Below is a small trained network, with its code and all its weights. Each question gives an input and a target symbol and asks what happens when units are switched off, that is, made to give their printed mean instead of their output.

import numpy as np


def w(rows, s, z=0):
    codes = np.array(rows[::2]) - 128.0
    scale = np.full(codes.shape[1], s)
    scale[-1] = z or s
    return codes * scale


def f(y):
    return np.maximum(y, 0)


def softmax(a):
    e = np.exp(a - a.max(-1, keepdims=True))
    return e / e.sum(-1, keepdims=True)


def log_softmax(a):
    a = a - a.max(-1, keepdims=True)
    return a - np.log(np.exp(a).sum(-1, keepdims=True))


def net(x, mask):
    ids = ['αγεζθξφ'.index(c) for c in x.split()]
    T = len(ids)
    res = E[ids] + P[:T]
    r = res
    for j in range(3):
        rows = slice(2 * j, 2 * j + 2)
        q, k, v = (r @ M[0][rows].T for M in (Q, K, V))
        z = softmax(np.where(np.tri(T) > 0, q @ k.T / 2**0.5, -1e9)) @ v
        o = O[0][rows]
        res = res + np.where(mask[j], z, o[:, -1]) @ o[:, :-1]
    y = f(res @ A[0][:, :-1].T + A[0][:, -1])
    res = res + np.where(mask[3:7], y, B[0][:, -1]) @ B[0][:, :-1]
    return log_softmax(res[-1] @ U[:, :-1].T + U[:, -1])


Q, K, V, O, A, B = {}, {}, {}, {}, {}, {}
E = w([
[2,51,145,115,84,189],'α',
[119,111,121,117,123,194],'γ',
[94,38,135,213,163,200],'ε',
[65,144,72,88,169,124],'ζ',
[15,60,146,113,39,73],'θ',
[194,105,124,241,74,143],'ξ',
[162,71,107,229,148,76],'φ',
],0.016)
P = w([
[134,106,190,11,66,152],'0',
[75,145,68,197,77,177],'1',
[62,173,114,99,153,89],'2',
[160,110,194,92,128,155],'3',
[100,117,62,183,95,133],'4',
[74,171,122,125,177,58],'5',
[191,112,182,122,185,161],'6',
[141,97,37,166,113,118],'7',
[96,171,126,147,209,25],'8',
[216,126,184,160,238,153],'9',
[187,78,4,153,139,108],'10',
],0.014)
Q[0] = w([
[187,157,249,52,132,117],'H1',
[128,80,151,141,170,18],'H1',
[1,30,19,130,144,192],'H2',
[68,142,217,18,204,37],'H2',
[104,124,53,144,138,38],'H3',
[89,182,98,94,83,200],'H3',
],0.0076)
K[0] = w([
[117,103,117,106,72,209],'H1',
[182,77,117,125,128,172],'H1',
[101,187,225,167,197,115],'H2',
[7,139,154,70,127,254],'H2',
[130,144,98,126,119,9],'H3',
[93,176,167,71,76,162],'H3',
],0.0091)
V[0] = w([
[156,79,82,169,105,147],'H1',
[57,111,148,180,13,179],'H1',
[193,185,166,157,119,80],'H2',
[161,70,98,112,238,60],'H2',
[165,61,255,121,206,78],'H3',
[43,141,115,125,96,59],'H3',
],0.0077)
O[0] = w([
[130,163,157,182,138,143,200],'H1',
[196,121,144,90,84,92,253],'H1',
[146,186,117,192,2,57,25],'H2',
[125,163,222,198,131,147,131],'H2',
[76,56,165,73,95,46,110],'H3',
[149,87,111,209,205,33,215],'H3',
],0.0079,0.0042)
A[0] = w([
[73,238,167,214,115,122,43],'N1',
[106,50,104,129,42,127,28],'N2',
[119,204,53,234,106,156,2],'N3',
[105,254,97,45,166,33,121],'N4',
],0.0089,0.0045)
B[0] = w([
[138,249,218,202,195,67,187],'N1',
[219,154,148,153,128,122,189],'N2',
[45,134,173,135,34,162,254],'N3',
[180,61,206,37,65,89,194],'N4',
],0.011,0.006)
U = w([
[186,110,254,79,89,122,114],'α',
[192,142,166,130,167,147,254],'γ',
[199,130,142,188,224,179,154],'ε',
[29,105,63,142,145,136,99],'ζ',
[162,90,29,199,157,55,138],'θ',
[64,64,109,119,8,52,44],'ξ',
[92,189,175,139,116,83,118],'φ',
],0.0099,0.0068)

Each question gives the input, a string of symbols that net reads in full, and the target symbol t.
The units are the heads (2 rows each of Q, K, V and O) and the neurons (one row each of A and B). Each row of codes is followed by its name. A weight is (code - 128) times the scale printed after its matrix; where a second scale follows, it is the last column's (O, A, B and U).
mask holds one flag per unit, heads first, then neurons. A switched-off unit (its flag False) gives its mean, the last column of its rows in O or B, instead of its output. The means were averaged over made-up inputs and are rounded, as every weight is.
A unit's drop is (log p(t) with every unit on - log p(t) with that unit switched off) / (log p(t) with every unit on - log p(t) with every unit switched off).
The circuit of an input: a set's keep is (log p(t) with only the set's units on - log p(t) with every unit switched off) / (log p(t) with every unit on - log p(t) with every unit switched off). Starting from all 7 units, units are removed one at a time, each time the one whose removal leaves the highest keep (on an exact tie, the one counted first), for as long as the keep stays at least 0.8.
circuit, biggest first: the units of the circuit, biggest drop first
top k neurons: the k neurons with the biggest drops, biggest first
which heads matter: for each layer, one digit per head in row order, 1 if its drop is at least 0.15 and else 0, layers parted by /
input ζ ξ ζ ε φ ζ φ ε, target φ: circuit, biggest first => H2; N3; N1
input ε ε θ α α φ ζ θ ε ξ ζ, target ξ: circuit, biggest first => N3; H2
input ζ φ ζ ε γ θ ε γ, target θ: which heads matter => 100
input ζ ε α ξ φ α, target ζ: circuit, biggest first => H2
input φ φ ε φ ξ, target φ: which heads matter => 010
input α γ γ θ θ γ α ζ φ ξ, target α: which heads matter => 111
input ε ε ζ φ φ φ γ ε ζ ε θ, target θ: which heads matter => 001
input ξ ζ ζ α φ ζ ξ ξ, target ξ: which heads matter => 000
input ξ γ γ γ ξ ζ γ ζ, target ζ: which heads matter => 101
input ξ ε ε φ γ, target φ: which heads matter => 010
input ξ φ α ξ γ θ α α γ ξ φ, target φ: which heads matter => 110
input ξ ξ ξ ε φ θ ε θ, target θ: circuit, biggest first => H3; N3
input ζ ζ ε, target ε: circuit, biggest first => H2; H3
input φ α γ ζ α ζ ε ε, target ζ: circuit, biggest first => H1; N1
input γ ξ γ ζ φ φ φ α γ ε, target α: which heads matter => 011
input ξ ζ ε φ ε, target φ: circuit, biggest first => H2; N1; N3
input ξ ε ζ ξ ε, target ξ: circuit, biggest first => H2; N3
input φ ξ ε φ θ ξ φ γ, target φ: circuit, biggest first => H2; N1; N3; H1
input φ ξ φ ζ γ ζ φ α, target φ: which heads matter => 010
input ζ φ φ θ α, target φ: circuit, biggest first => H2; N1
input ε ζ α ξ ζ γ θ φ ζ α ε, target ζ: which heads matter => 100
input φ γ φ ε φ α, target ζ: circuit, biggest first => H2; N4
input θ α γ ε ε θ ξ α θ ζ γ, target θ: which heads matter => 101
input α ζ ζ α ξ ξ α α ξ φ, target α: which heads matter => 001
input ζ ζ ζ ζ ξ α ζ γ, target ζ: top 3 neurons => N3; N4; N1
input γ α θ ξ ε, target ξ: circuit, biggest first => H2
